Below is a small trained network, with its code and all its weights. Each question gives an input and a class and asks what happens when units are switched off, that is, made to give their printed mean instead of their output.

import numpy as np


def w(rows, s, z=0):
    codes = np.array(rows[::2]) - 128.0
    scale = np.full(codes.shape[1], s)
    scale[-1] = z or s
    return codes * scale


def norm(h):
    return h / np.sqrt((h * h).mean(-1, keepdims=True) + 1e-5)


def f(y):
    return np.maximum(y, 0)


def log_softmax(a):
    a = a - a.max(-1, keepdims=True)
    return a - np.log(np.exp(a).sum(-1, keepdims=True))


def net(x, mask):
    res = np.array(x, float).reshape(1, 4) / 4 @ E
    u = 0
    for l in range(3):
        y = f(norm(res) @ A[l][:, :-1].T + A[l][:, -1])
        res = res + np.where(mask[u : u + 4], y, B[l][:, -1]) @ B[l][:, :-1]
        u += 4
    return log_softmax(norm(res)[-1] @ U[:, :-1].T + U[:, -1])


A, B = {}, {}
E = w([
[95,154,196,249,92,145,132,50,83],'x0',
[138,154,170,120,117,136,108,172,163],'x1',
[190,107,162,110,115,88,101,140,107],'x2',
[87,133,88,156,194,82,88,128,162],'x3',
],0.011)
A[0] = w([
[77,213,133,123,109,129,129,117,72,49],'0.n1',
[20,130,217,2,126,112,76,144,104,141],'0.n2',
[133,92,132,114,141,215,137,135,144,11],'0.n3',
[107,132,149,83,109,173,202,162,158,5],'0.n4',
],0.0069,0.0018)
B[0] = w([
[76,111,210,107,176,135,178,159,99,225],'0.n1',
[133,145,90,179,60,148,57,54,200,250],'0.n2',
[111,58,86,161,249,70,156,105,120,172],'0.n3',
[158,60,56,98,212,57,144,1,155,228],'0.n4',
],0.0085,0.0024)
A[1] = w([
[229,113,208,130,109,94,2,207,207,25],'1.n1',
[86,77,71,55,212,197,99,200,164,140],'1.n2',
[104,84,204,204,87,165,112,114,27,252],'1.n3',
[141,201,90,131,71,115,79,229,183,154],'1.n4',
],0.0077,0.0028)
B[1] = w([
[221,107,118,115,216,174,1,180,89,212],'1.n1',
[112,144,136,149,64,73,122,111,172,214],'1.n2',
[67,226,173,127,73,192,73,63,121,254],'1.n3',
[200,183,164,196,121,145,252,113,87,180],'1.n4',
],0.0092,0.009)
A[2] = w([
[132,140,152,53,49,184,107,116,183,245],'2.n1',
[208,166,118,116,113,154,180,47,39,253],'2.n2',
[2,106,79,97,168,128,35,136,144,205],'2.n3',
[184,150,145,74,170,102,118,210,83,172],'2.n4',
],0.008,0.0017)
B[2] = w([
[56,129,79,195,90,82,135,145,119,235],'2.n1',
[71,147,182,114,183,139,177,144,191,253],'2.n2',
[143,113,89,59,71,109,119,135,116,213],'2.n3',
[151,163,111,158,246,137,42,112,99,220],'2.n4',
],0.012,0.0056)
U = w([
[2,217,217,160,93,192,121,84,103,175],'0',
[92,111,56,82,102,71,119,103,184,188],'1',
[160,100,162,138,103,167,168,140,76,3],'2',
[207,148,149,141,201,158,53,155,123,212],'3',
[97,53,190,102,90,173,164,216,122,10],'4',
[114,102,171,111,158,147,206,123,193,132],'5',
],0.011,0.004)

Each question gives the input, the list of numbers given to net, and the class t.
The units are the neurons (one row each of A and B). Each row of codes is followed by its name. A weight is (code - 128) times the scale printed after its matrix; where a second scale follows, it is the last column's (A, B and U).
mask holds one flag per neuron, layer by layer. A switched-off neuron (its flag False) gives its mean, the last column of its row in B, instead of its output. The means were averaged over made-up inputs and are rounded, as every weight is.
A unit's drop is (log p(t) with every unit on - log p(t) with that unit switched off) / (log p(t) with every unit on - log p(t) with every unit switched off).
The circuit of an input: a set's keep is (log p(t) with only the set's units on - log p(t) with every unit switched off) / (log p(t) with every unit on - log p(t) with every unit switched off). Starting from all 12 units, units are removed one at a time, each time the one whose removal leaves the highest keep (on an exact tie, the one counted first), for as long as the keep stays at least 0.8.
units of the circuit, in order: the units of the circuit, biggest drop first
k most important neurons: the k neurons with the biggest drops, biggest first
k most important neurons of layer l: the k neurons of layer l with the biggest drops, biggest first
drop when u is switched off: that unit's drop, to one decimal
input [-3,3,-1,-7], class 1: units of the circuit, in order : 0.n4; 2.n1
input [4,7,6,7], class 3: units of the circuit, in order : 1.n1
input [2,-3,6,8], class 1: 3 most important neurons : 1.n4; 2.n3; 1.n1
input [1,3,-6,-1], class 5: units of the circuit, in order : 0.n4; 1.n3
input [0,4,-2,-1], class 1: 2 most important neurons : 0.n4; 1.n4
input [0,-3,-5,-2], class 1: units of the circuit, in order : 1.n4; 1.n3; 2.n3
input [-1,1,-8,-4], class 5: 2 most important neurons of layer 1 : 1.n1; 1.n3
input [0,2,-8,-5], class 5: units of the circuit, in order : 0.n4; 1.n3
input [-1,1,-1,8], class 1: 2 most important neurons of layer 1 : 1.n3; 1.n1
input [-5,5,-5,-7], class 1: drop when 0.n4 is switched off : 0.2
input [2,2,3,4], class 3: drop when 1.n1 is switched off : 0.4
input [0,7,4,-6], class 3: drop when 1.n1 is switched off : 1.6
